Each row is followed by its class. Each block has new classes.
[  4   5  -6  -9   7   7  -9 -12   0  -6  15   9   2  -1   2 -10   1  -4
   0   3  -4  -2  13  -1   3   8   1   4  -4  -8  -1   0  -6   0  -2   2
   4   0   9   4 -10 -23  11   3 -10  -5   1  -6   2   0  10  -6  10   2
 -22   5  -5  -4   0   3   8   4  11   4  -4  -4  12   1   5  -1   3   4
  -3   0 -17   5   0   5  -1 -10  -8 -15  -9   2   3  -3  -3   6 -15 -16
  -2   7 -10  -1   0  -2 -10   7  -3   8  -4  -5  10   3  -7   6   2  -1
  -3  17   5   8   5  -4  -1  -3  10  -2  -2  -4  -9   1   8   9   0   0
  -1  -3   7  -3 -15   1  -5   2   1  -5  -6 -12  18  -1  -1   0  -1  -1
  12  -8  -5   4  -3   0   1   4   6   2   2 -10   0  -7   9   4   2   5
   5   2   0   0   3  16   5  -9 -15   3  -5  -4 -15  -4   3   5  -6  -1
  -4  -5   0  -5   3 -10   0  10 -12  -4  -4   3  11   6  -6  -3 -10  -3
  22   9   5  -7   1  -4 -10   0  18   5   0   6  -5] : R
[-27  -8  -9 -12  -2 -21  23 -35   1  -8 -32   4  -4 -10  -6  48  35   3
   6   7  11  -5  25   0   6   3   2  -3  -8  -8   1  13  10   4   6 -13
  -7  14  25  -4  -8  14 -34  -6 -11  -5  -2  -4 -12   3   6   7  -8   5
 -24  -3  14  23 -13  -9   4 -36  -4   4   9  -9   2 -21 -12  16   8  12
  15  -7  -2  -3  -3 -17  22  38  -7  18  -2   2  14  -5  -7 -13  55   4
  11  18  -2   4 -10 -19  -2 -10   3  -3  23 -11 -45  30  11 -15  -6 -15
 -19  15 -42  11  -3 -12   9  16  -8  10  11 -13  40 -17  -7  -7   7   6
 -13  -4 -13   5   6 -13   6  -2 -13 -10  21 -14  -7  -4 -17   4  -6   4
   2   9   7   1  -4 -26   5  -7   5  -7 -15 -10   0  13 -33 -18  12  -5
 -24 -10 -11 -35 -18 -13 -25 -55  27  -4  -9  -6   1  -7  -5 -11  -7  55
 -20 -10  17  12 -20   9  -6   1  24   2  12   9 -16  13  38  -3  -2   3
   9  -2  11 -33  14   4  36   5  18 -17  23 -11   5] : M
[-2 -1 -1  0 -5 -4 -1 -7 -3 -2 -4  2 -5  0 -2  5  7  2  0  1 -3  0 -1  1
  5  1  0 -1 -1  1  3  0  1  1  2  1  1  1  8  1 -4 -7 -1  2 -5 -3  0  0
 -1  0  3  0  2 -1 -6 -1  1 -1 -2  5  1 -1  2  1  0 -1  3 -2  0 -1  1  2
 -1 -1  0 -3  0  0  2  0 -6 -4 -1 -3 -4 -1  0  0  2 -2  1  2 -5 -1  0 -2
 -1 -3 -1  3 -2 -1  0 -1 -1  2 -1 -4 -2  6 -3  5  2 -2 -1  4  2  3  4 -1
 -3 -1  1  2  3  1 -5 -3  3  0 -2 -2  0  5 -1  1 -1 -4  2 -3 -5  0  0 -1
  2 -2  0 -3 -1 -4 -2  1  1 -2 -2  1 -1  4  1  0  0  0  4  0  0 -3 -2  1
  0 -8  0  0 -2 -2 -2 -2  1 -4  1  6 -4 -5  0  2 -1  0 -2  3 -1 -1  1 -4
  1  0  2 -1 -3  0  0  1  7 -3  3 -2  1  0  3  1  0  1  0] : V
[-10   1 -11 -16   7  -5   2 -33   2 -13   2  12  -2  -9  -1  14  21  -8
   2   8   4  -8  32  -2   8  11   2   7  -7 -22  -1   6   1   1   2  -6
   0   9  25   0 -18 -18  -8  -3 -19  -6  -2 -12  -4   5  15  -2   7   6
 -39   4   2   9  -6  -2  11 -15  17   4  -3  -8  14 -10  -4  10  11  13
   6  -3 -27   6  -2 -10  11  13  -9 -12 -13   5   9  -3 -11   2  11 -16
   0  20 -12   2  -4 -15 -14  -3  -3   5  12  -9 -15  22  -1  -3  -1  -7
  -9  23 -17  14   5 -12   1   5   8   6   5  -7  14  -9   8   7   5   5
 -11  -8  -3   0 -12 -13  -1   0  -5  -9   7 -26  19   2  -7  -5  -4   1
  17  -2   0   3  -3 -14   5  -2   6  -5   0 -24   1  -2 -10  -1   7   4
  -6   0  -5 -22  -5   8 -13 -45  -4   1  -9  -6 -16  -5  -3   1 -12  31
 -14 -10   9   1  -4  -8  -1  12   4  -3   0  10   3  16  15  -8 -16  -1
  33   7  13 -27   6   5   9   6  30   0  14  -1  -3] : L
[ -4   4 -11 -18  10   2  -5 -36  -2 -12  10  17   1  -7   2   4  16  -7
  -3   8  -1  -6  30   3   8  13   2  11  -6 -17  -6   5  -7   0   2   0
   4   6  28   8 -18 -33   3  -4 -21  -9  -1 -14  -2   0  19 -10  15   6
 -43   4  -3   4  -6   2  16  -4  21   9  -5  -8  18  -6   1   6   9  12
   2  -7 -29   6  -1   0   5  -1 -15 -23 -16   5   9  -5  -6   4  -8 -25
  -3  24 -18  -2  -5 -13 -17  -2  -7  12   1  -8  -2  16  -5   1  -2  -6
  -6  32  -6  16   3 -12   0   3  14   0   0 -10  -2  -5  10  13   5   1
  -3  -9   5  -2 -20 -11  -3   5  -1  -8  -1 -28  28   0  -8  -9  -2  -5
  21  -9  -3   6  -4 -11   4   0   7   0   4 -21  -2  -9   0  -4   3   2
   5   2  -6 -15  -2  17  -5 -42 -13   5  -8  -8 -20  -6   0   3 -13  19
 -18 -12   3  -5  -2 -14   0  19  -9   0  -4  10   9  13   6  -8 -21  -3
  40  12  10 -24   7  -7  -2   6  33   4  11   3  -4] : H
[  4   5  -9 -13   9   5 -11 -16  -2  -7  14  10   0  -1   3 -10   2  -5
  -1   6  -3  -2  17   4   4   6   1   7  -3 -11  -2   3  -6  -2  -1   1
   3   2  12   3  -8 -26  11   4 -13  -4   0  -7   5  -1  11  -8  12   1
 -24  -4  -5   0   1   6   4   8  17   2  -7  -3  13  -1   3  -1   2   4
  -1  -1 -20   4  -1   4  -6 -11 -11 -20 -13   2   2  -3  -1   7 -17 -20
  -4   9 -12  -2   2  -2 -13   1  -7  11  -3  -2  11   5  -6   7   1  -7
   2  19   2  10   5  -6   0   1  13  -3  -2  -4 -12   0  10  10   2   2
  -2  -5   9  -2 -18  -4  -5   6   2  -3  -6 -13  21   1   0  -6  -1   0
  14  -8  -1   3  -4  -1  -1   0   5   2   5 -14   1 -10   9   3   3   6
  13   1   0   0   3  16  -2 -15 -18  -2  -6  -2 -16  -4   2   6  -7  -3
  -4  -5  -2  -6   2 -13   0  12  -9   3  -6   5  10   8  -6  -4 -14  -3
  24   7   8  -9   1  -4 -11   2  23   8   1   5  -6] : R
[-18  -3  -9 -20   6 -14  12 -49   3 -15 -18  13  -2 -11  -2  34  32  -4
   4   9   7  -5  36   2  13  12   2   2 -11 -18   0  13   2   5   5  -6
  -4  11  36   1 -19 -14 -20  -4 -23 -12  -3 -10  -8   2  18  -2   4   4
 -45   0   6  10 -11  -4  12 -26  12   7  -1 -11  13 -21 -10  13  11  16
  13  -6 -22   3  -1 -12  21  41 -17  -6 -13   4  11   0  -7  -7  33 -14
   6  24 -14   1 -10 -20 -15  -7  -3   5  20 -11 -30  32   4  -6  -4 -11
 -11  35 -25  18   2 -14   4  14   4   8   9 -10  24 -16   3   5   9   5
 -11  -9  -7  -1  -7 -14   2   4 -10 -13  13 -28  12  -3 -18  -2  -7   3
  17  -2   5   4  -3 -27   5  -2   7  -4  -7 -21  -1   4 -21 -11   8   0
 -10  -3 -11 -33 -13   1 -18 -55   5   1 -10  -6 -13  -9  -5  -8 -13  55
 -25 -15  11   7 -16  -4   1  13  11  -3   3  11  -3  18  31  -8 -14  -2
  31   7  14 -38  11  -2  21   7  35  -8  21  -6   1] : M
[ -6   2  -7 -13   9  -3   1 -29  -1 -10   2  12   0  -5   1  12  14  -4
   1   7   0  -4  24   3   9  11   2   8  -7 -11   0   2  -3   0   2  -5
   1   5  22   3 -14 -18  -3   0 -17  -6  -1  -9   0   0  14  -6   8   5
 -33   1   0   6  -5   0  10  -6  12   4  -3  -6  11  -9   1   5   5   9
   4  -4 -17   4  -1  -3   5   7 -11 -12 -13   6   6  -4  -4   0   5 -17
   2  16 -10  -1  -1 -12 -13  -2  -7   7   6  -5  -7  15  -4   2   0  -9
  -5  22 -12  15   2  -9   2   4   9   3   3  -8  -2  -5   7  12   5   2
  -4  -4   2  -1 -13  -8  -1   4  -3  -8   2 -20  16   0  -8  -6  -2   3
  14  -5  -2   2  -4  -5   2  -1   6  -1   0 -14  -1  -3  -5  -3   4   3
   1  -1  -5 -14  -3  10  -7 -36  -8   2  -6  -5 -12  -4   4   0  -7  21
  -8  -8   3   2  -7  -9   1  12  -2   0   0   8   4  13  10  -4 -16  -2
  26   9  12 -20   6  -2   3   5  26   2  12   3  -2] : H
[  1   3  -2  -5   8   1  -4 -10  -6  -4   2   5  -2   0   1  -4   2   1
  -3  -1  -7   1   5   4   5   6   1   1  -3   0  -1   1  -3   0   0   2
   2   0  11   2  -5 -14   6   3  -7  -3   0  -2   2   1   6  -5   5   1
 -16   0  -2  -2  -1   3   6   3   7   2   0  -3   6  -1   2   3   2   3
  -2   1  -6   2  -3   5   0  -6 -10  -9  -3   2   3  -1   3   4  -6  -9
  -1   7  -8  -6  -2  -1  -4  -2  -3   3  -5   0   4   0  -4   5   2  -4
  -2  11   1   7   1  -3  -4   3   6  -2  -1  -2  -7  -2   4   8   0  -3
  -2  -1   5  -3 -10  -2   0   7   0  -2  -2  -6   9   0  -5  -2   2  -1
   7  -3  -1   4  -4  -2 -11   2   2   0   2   0  -3  -9   4   1   2   3
   7   2  -1   0   1   7   2 -13  -4   3  -2  -3  -6  -5   2   1  -1   3
  -4  -3  -1  -3   0  -5  -2   6  -3  -3   0  -1   0   4   0   0  -8  -1
   9   5   5  -6  -1  -5  -4   3   8   9   3   2  -4] : V
[ -9   1  -8 -17   7  -5   5 -30  -1 -11  -3  12   0  -7   2  12  18  -6
   1   8   1  -4  26   5   8   9   3   5  -6 -14   0   6   0  -1   1  -5
   0   8  17   3 -19 -16  -8  -1 -16  -7  -2  -8  -3   1  11  -4   7   5
 -34   1   1   6  -5   0  10 -11  12   3  -1  -8  14 -10  -5   3   9  11
   6  -3 -27   6  -1  -4   9   5 -11 -11 -10   3   7  -5  -6  -1  12 -15
   4  15 -12   2  -3 -14 -12  -2  -3   6   9  -6 -12  18  -1  -3  -2 -10
  -8  24 -13  15  -6 -10  -1   8   7   4   5  -9   8  -9   6   9   5   2
  -5  -5   0   0 -12  -7  -1   3  -5  -8   7 -19  15  -1  -9  -5  -3   0
  15  -3   1   2  -5 -15   3   1   6  -5  -3 -14   0  -1  -4  -9   6   2
  -3  -1  -6 -17  -6   8 -10 -40  -3   2  -7 -10 -10  -7  -1  -1 -10  28
 -14 -11   7   1  -5  -5  -1  11   1   0  -1   7   2   8  13  -8 -12   2
  28   7  11 -23   7  -2   7   6  26   3  12  -2  -2] : H
[-24  -4  -8 -17   4 -20  17 -46  -2 -12 -31   9  -3  -5  -6  43  38   1
   4  10   7  -4  27   2  16   9   4   0 -15  -8   1  14   6   4   6 -12
  -3  12  38  -2 -16  -4 -26  -3 -17  -8  -2  -8 -12   2  11   1   0   4
 -36  -1  14  20 -17  -2   9 -33   5   5   5  -7   8 -20 -12  17  11  12
  14  -8  -5  -1  -2 -12  23  31 -11   5 -11   4  13  -4  -8  -9  47  -7
  10  21  -8   1 -11 -18 -10 -11   1  -2  21 -12 -38  32   8  -9  -7 -23
 -19  27 -38  18   2 -14   3  16  -3   8  11 -12  30 -19  -4  -1  10   6
 -15  -7  -9   4  -2 -15   5   8 -10 -11  16 -23   3  -8 -23   1  -6   4
  13   6   6   2  -3 -26  10  -4   5 -11 -11  -9   0  10 -28 -14  12 -18
 -15  -6 -18 -34 -18  -4 -21 -55  19  -2 -10  -9  -6 -10  -2 -16 -10  55
 -22 -16  14   8 -20   2  -9  11  20  -2  11   7 -13  16  35  -2  -7   1
  19   4  15 -41  12  -1  30   7  25 -15  26  -8   4] : M
[  2   0  -5  -4  -3   2  -4   0   6  -1  14   2   0  -4   6  -6   1  -7
   0   0   7  -6  10  -5  -8  -2  -1   7   3 -13   0   1  -1   4  -3   1
  -2   3  -5  -1  -4   1  -2  -2   7   0   3  -4  -1   0   1  -2  -3   0
  -4   2  -4   1   1  -2   3   0   5  -1  -1   0   2   2   0   0  -1   3
  -1   2 -14   6   1  -1  -1  -2  11  -1   2   1  -1   0  -5  -3  -2   0
  -2   3   1   4   4  -4  -1   4 -10   6   4  -1  -6   3   1  -1  -2   2
   4  -4   2  -4   0  -3   2  -1   1   1  -1   1   3   2   6   0   2   2
  -1   0   1  -1   0  -5   1  -8  -1   5   0  -4   2   6  10  -3  -6  -1
   3  -2  -2  -1  -1   4   0   0   2   3   1 -13   1  -2  -4   1  -2   2
  -5   0   0  -2   7   4  -4   4  -3   3  -3   1  -5   1  -2   7  -7  -5
  -2   3   1   0   2  -3  -3  -2  -7   3  -5   9   6   4  -1  -3  -2   1
  10   1  -2   0  -2   1  -3   0   9   3  -1   3  -2] : V
